Here is a tiny trained network, its code and every weight. The questions are about switching its units off for an input and a class, where a switched-off unit gives its printed mean instead of its output.

import numpy as np


def w(rows, s, z=0):
    codes = np.array(rows[::2]) - 128.0
    scale = np.full(codes.shape[1], s)
    scale[-1] = z or s
    return codes * scale


def norm(h):
    return h / np.sqrt((h * h).mean(-1, keepdims=True) + 1e-5)


def f(y):
    return y / 2 * (1 + np.tanh(0.7978845608 * (y + 0.044715 * y**3)))


def log_softmax(a):
    a = a - a.max(-1, keepdims=True)
    return a - np.log(np.exp(a).sum(-1, keepdims=True))


def net(x, mask):
    res = np.array(x, float).reshape(1, 6) / 4 @ E
    u = 0
    for l in range(2):
        y = f(norm(res) @ A[l][:, :-1].T + A[l][:, -1])
        res = res + np.where(mask[u : u + 4], y, B[l][:, -1]) @ B[l][:, :-1]
        u += 4
    return log_softmax(norm(res)[-1] @ U[:, :-1].T + U[:, -1])


A, B = {}, {}
E = w([
[162,147,205,142,12,206],'x0',
[212,205,47,253,136,76],'x1',
[93,151,105,103,113,10],'x2',
[64,126,142,149,131,200],'x3',
[148,229,91,113,208,217],'x4',
[122,182,107,31,100,37],'x5',
],0.0048)
A[0] = w([
[123,2,108,200,189,51,94],'L0N1',
[40,67,123,242,130,151,71],'L0N2',
[184,28,144,193,42,93,2],'L0N3',
[137,33,146,74,209,117,50],'L0N4',
],0.0096,0.0036)
B[0] = w([
[148,186,213,145,151,72,253],'L0N1',
[46,162,101,134,133,196,209],'L0N2',
[253,92,230,29,118,138,216],'L0N3',
[28,141,111,109,152,139,192],'L0N4',
],0.011,0.0045)
A[1] = w([
[107,103,129,117,119,42,86],'L1N1',
[210,160,34,179,158,107,253],'L1N2',
[109,3,74,85,189,141,35],'L1N3',
[117,200,133,100,107,197,53],'L1N4',
],0.016,0.0026)
B[1] = w([
[131,137,41,140,108,164,209],'L1N1',
[222,253,125,106,162,81,254],'L1N2',
[106,195,143,21,62,161,164],'L1N3',
[81,146,148,165,180,139,235],'L1N4',
],0.015,0.0069)
U = w([
[163,127,115,127,153,141,57],'0',
[61,116,72,33,49,127,162],'1',
[87,74,47,147,152,42,82],'2',
[159,38,90,178,135,114,2],'3',
[244,216,88,150,157,54,171],'4',
[80,60,99,245,148,198,76],'5',
[234,40,240,97,81,109,158],'6',
[47,173,189,124,189,166,179],'7',
],0.012,0.0077)

Each question gives the input, the list of numbers given to net, and the class t.
The units are the neurons (one row each of A and B). Each row of codes is followed by its name. A weight is (code - 128) times the scale printed after its matrix; where a second scale follows, it is the last column's (A, B and U).
mask holds one flag per neuron, layer by layer. A switched-off neuron (its flag False) gives its mean, the last column of its row in B, instead of its output. The means were averaged over made-up inputs and are rounded, as every weight is.
A unit's drop is (log p(t) with every unit on - log p(t) with that unit switched off) / (log p(t) with every unit on - log p(t) with every unit switched off).
The circuit of an input: a set's keep is (log p(t) with only the set's units on - log p(t) with every unit switched off) / (log p(t) with every unit on - log p(t) with every unit switched off). Starting from all 8 units, units are removed one at a time, each time the one whose removal leaves the highest keep (on an exact tie, the one counted first), for as long as the keep stays at least 0.8.
circuit, biggest first: the units of the circuit, biggest drop first
unit that matters most: the unit with the biggest drop
k most important neurons: the k neurons with the biggest drops, biggest first
top k neurons in layer l: the k neurons of layer l with the biggest drops, biggest first
input [5,3,-5,-8,0,-5], class 6: circuit, biggest first : L0N3; L1N2
input [1,-2,0,3,-8,5], class 6: unit that matters most : L0N3
input [6,1,-3,-4,1,-6], class 6: 4 most important neurons : L0N3; L0N4; L1N2; L1N1
input [8,3,-4,-7,-3,4], class 6: 2 most important neurons : L0N3; L1N2
input [-3,0,0,3,-5,-1], class 7: 3 most important neurons : L0N2; L1N2; L0N4
input [-6,2,-8,3,-3,6], class 7: 2 most important neurons : L0N4; L1N2
input [4,-2,-6,5,5,-5], class 5: circuit, biggest first : L1N2; L1N3
input [-8,-5,-5,7,-4,4], class 1: 3 most important neurons : L1N3; L1N4; L1N2
input [1,0,-7,-5,-1,5], class 6: circuit, biggest first : L0N2; L1N2
input [-6,7,-5,8,-5,2], class 7: top 2 neurons in layer 0 : L0N2; L0N1
input [5,2,4,8,-2,8], class 1: 2 most important neurons : L1N2; L0N2
input [6,0,-6,8,-2,2], class 5: 3 most important neurons : L1N2; L0N1; L1N3
input [-7,-5,-2,4,-5,3], class 1: circuit, biggest first : L1N4; L1N2
input [3,0,1,3,0,2], class 7: circuit, biggest first : L1N2
input [-6,6,2,8,-5,-6], class 7: top 2 neurons in layer 0 : L0N2; L0N1
input [-7,2,-1,-7,-7,-7], class 6: 4 most important neurons : L0N3; L1N2; L0N1; L1N4
input [-3,6,-3,6,0,-3], class 7: 2 most important neurons : L0N2; L1N4
input [5,0,-8,8,2,0], class 5: top 2 neurons in layer 1 : L1N2; L1N3
input [7,-1,3,8,-7,-4], class 6: top 2 neurons in layer 1 : L1N1; L1N3
input [-6,-1,5,-3,-6,-8], class 7: most important neuron : L0N1
input [-1,7,8,2,-4,-7], class 6: top 2 neurons in layer 0 : L0N3; L0N1
input [-1,-3,-2,-1,-8,7], class 1: top 2 neurons in layer 1 : L1N2; L1N1
